Below are the code and all the weights of a small trained network. Each question names an input and a class and asks about switching units off, where a switched-off unit gives its printed mean instead of its output.

import numpy as np


def w(rows, s, z=0):
    codes = np.array(rows[::2]) - 128.0
    scale = np.full(codes.shape[1], s)
    scale[-1] = z or s
    return codes * scale


def norm(h):
    return h / np.sqrt((h * h).mean(-1, keepdims=True) + 1e-5)


def f(y):
    return y / 2 * (1 + np.tanh(0.7978845608 * (y + 0.044715 * y**3)))


def log_softmax(a):
    a = a - a.max(-1, keepdims=True)
    return a - np.log(np.exp(a).sum(-1, keepdims=True))


def net(x, mask):
    res = np.array(x, float).reshape(1, 6) / 4 @ E
    u = 0
    for l in range(3):
        y = f(norm(res) @ A[l][:, :-1].T + A[l][:, -1])
        res = res + np.where(mask[u : u + 10], y, B[l][:, -1]) @ B[l][:, :-1]
        u += 10
    return log_softmax(norm(res)[-1] @ U[:, :-1].T + U[:, -1])


A, B = {}, {}
E = w([
[1,96,138,141],'x0',
[120,117,246,187],'x1',
[127,127,129,126],'x2',
[92,226,123,91],'x3',
[127,127,128,127],'x4',
[127,128,128,128],'x5',
],0.0014)
A[0] = w([
[147,117,184,121,184],'0.n1',
[133,148,104,167,132],'0.n2',
[129,254,158,81,179],'0.n3',
[140,174,115,131,160],'0.n4',
[125,142,226,133,196],'0.n5',
[184,164,123,161,249],'0.n6',
[120,162,152,114,192],'0.n7',
[76,97,120,113,70],'0.n8',
[48,111,115,77,132],'0.n9',
[117,89,141,140,94],'0.n10',
],0.0038,0.002)
B[0] = w([
[117,134,193,175,189],'0.n1',
[131,112,143,84,130],'0.n2',
[103,152,181,66,246],'0.n3',
[148,136,167,63,159],'0.n4',
[142,147,213,183,236],'0.n5',
[127,115,217,77,245],'0.n6',
[166,152,202,139,190],'0.n7',
[133,133,60,215,119],'0.n8',
[163,105,103,251,194],'0.n9',
[81,118,118,131,119],'0.n10',
],0.0026,0.0013)
A[1] = w([
[253,140,77,39,162],'1.n1',
[164,138,4,126,12],'1.n2',
[79,80,153,129,249],'1.n3',
[71,193,108,135,28],'1.n4',
[43,106,89,81,153],'1.n5',
[59,201,73,49,100],'1.n6',
[179,48,22,162,42],'1.n7',
[197,146,153,140,197],'1.n8',
[37,116,6,125,162],'1.n9',
[113,118,135,92,173],'1.n10',
],0.0044,0.0016)
B[1] = w([
[2,128,86,115,222],'1.n1',
[63,101,216,165,136],'1.n2',
[148,118,6,104,231],'1.n3',
[148,207,161,112,114],'1.n4',
[184,168,111,173,175],'1.n5',
[216,123,96,157,186],'1.n6',
[89,164,36,190,168],'1.n7',
[123,34,143,110,185],'1.n8',
[234,77,162,161,252],'1.n9',
[136,112,95,155,156],'1.n10',
],0.0035,0.0017)
A[2] = w([
[111,185,161,142,89],'2.n1',
[254,133,165,135,72],'2.n2',
[84,113,94,138,94],'2.n3',
[164,200,157,177,227],'2.n4',
[107,108,111,165,133],'2.n5',
[134,95,158,161,151],'2.n6',
[123,86,86,107,46],'2.n7',
[77,126,122,80,224],'2.n8',
[128,169,79,73,8],'2.n9',
[102,227,97,101,89],'2.n10',
],0.0078,0.0014)
B[2] = w([
[23,161,62,131,143],'2.n1',
[135,135,82,3,250],'2.n2',
[71,157,229,65,153],'2.n3',
[58,127,11,64,235],'2.n4',
[135,158,197,122,185],'2.n5',
[197,160,133,171,206],'2.n6',
[82,217,111,88,147],'2.n7',
[132,169,58,224,186],'2.n8',
[209,215,160,223,131],'2.n9',
[173,62,218,175,167],'2.n10',
],0.0034,0.002)
U = w([
[5,161,98,158,251],'0',
[163,55,45,228,56],'1',
[205,235,167,190,169],'2',
[202,150,33,52,93],'3',
[213,27,189,63,95],'4',
[133,67,233,220,105],'5',
[97,187,201,15,98],'6',
],0.017,0.003)

Each question gives the input, the list of numbers given to net, and the class t.
The units are the neurons (one row each of A and B). Each row of codes is followed by its name. A weight is (code - 128) times the scale printed after its matrix; where a second scale follows, it is the last column's (A, B and U).
mask holds one flag per neuron, layer by layer. A switched-off neuron (its flag False) gives its mean, the last column of its row in B, instead of its output. The means were averaged over made-up inputs and are rounded, as every weight is.
A unit's drop is (log p(t) with every unit on - log p(t) with that unit switched off) / (log p(t) with every unit on - log p(t) with every unit switched off).
The circuit of an input: a set's keep is (log p(t) with only the set's units on - log p(t) with every unit switched off) / (log p(t) with every unit on - log p(t) with every unit switched off). Starting from the 12 units with the biggest drops (on a tie, the unit counted first), units are removed one at a time, each time the one whose removal leaves the highest keep (on an exact tie, the one counted first), for as long as the keep stays at least 0.8.
units of the circuit, in order: the units of the circuit, biggest drop first
most important unit: the unit with the biggest drop
k most important neurons of layer l: the k neurons of layer l with the biggest drops, biggest first
drop when u is switched off: that unit's drop, to one decimal
input [5,-3,-5,-1,0,-6], class 1: most important unit => 0.n9
input [2,-7,-6,-1,4,2], class 1: units of the circuit, in order => [1.n9; 1.n7; 1.n2]
input [0,-6,-3,6,-6,-5], class 2: 2 most important neurons of layer 2 => [2.n9; 2.n10]
input [5,-6,8,-1,6,2], class 1: units of the circuit, in order => [0.n9; 1.n9]
input [0,7,-4,1,3,-7], class 6: 3 most important neurons of layer 2 => [2.n10; 2.n1; 2.n4]
input [-4,1,-8,1,6,0], class 6: 2 most important neurons of layer 0 => [0.n6; 0.n9]
input [0,-6,-4,-6,-1,6], class 0: 2 most important neurons of layer 2 => [2.n3; 2.n7]
input [-7,0,-6,-8,-3,-1], class 0: 4 most important neurons of layer 1 => [1.n1; 1.n9; 1.n6; 1.n7]
input [5,0,1,-2,6,-1], class 1: 2 most important neurons of layer 2 => [2.n10; 2.n9]
input [-7,-1,1,7,-4,6], class 2: 2 most important neurons of layer 2 => [2.n9; 2.n8]
input [8,-1,2,-4,4,4], class 1: 3 most important neurons of layer 1 => [1.n9; 1.n1; 1.n3]
input [-3,6,1,-1,-2,4], class 4: 2 most important neurons of layer 2 => [2.n7; 2.n3]
input [-5,-7,-4,1,-5,8], class 2: 3 most important neurons of layer 2 => [2.n9; 2.n4; 2.n8]
input [-4,5,-5,0,3,-4], class 4: 2 most important neurons of layer 2 => [2.n7; 2.n3]
input [-7,-6,-3,5,7,8], class 2: most important unit => 1.n1
input [-7,2,2,2,1,-7], class 6: 2 most important neurons of layer 0 => [0.n9; 0.n3]
input [-5,0,8,3,1,7], class 2: 3 most important neurons of layer 2 => [2.n9; 2.n8; 2.n2]
input [7,3,6,-2,4,2], class 5: 2 most important neurons of layer 1 => [1.n1; 1.n7]
input [3,-2,-7,0,1,-8], class 1: 4 most important neurons of layer 0 => [0.n9; 0.n3; 0.n8; 0.n6]
input [0,-8,6,0,-1,-8], class 0: units of the circuit, in order => [1.n1]
input [-1,7,-4,5,-7,8], class 6: drop when 1.n7 is switched off => 0.5
input [6,-7,4,5,-1,3], class 3: drop when 2.n2 is switched off => 0.1
input [-6,-6,-2,-8,-5,5], class 0: drop when 1.n1 is switched off => 0.5
input [0,4,8,-2,8,-3], class 4: drop when 2.n9 is switched off => 0.2
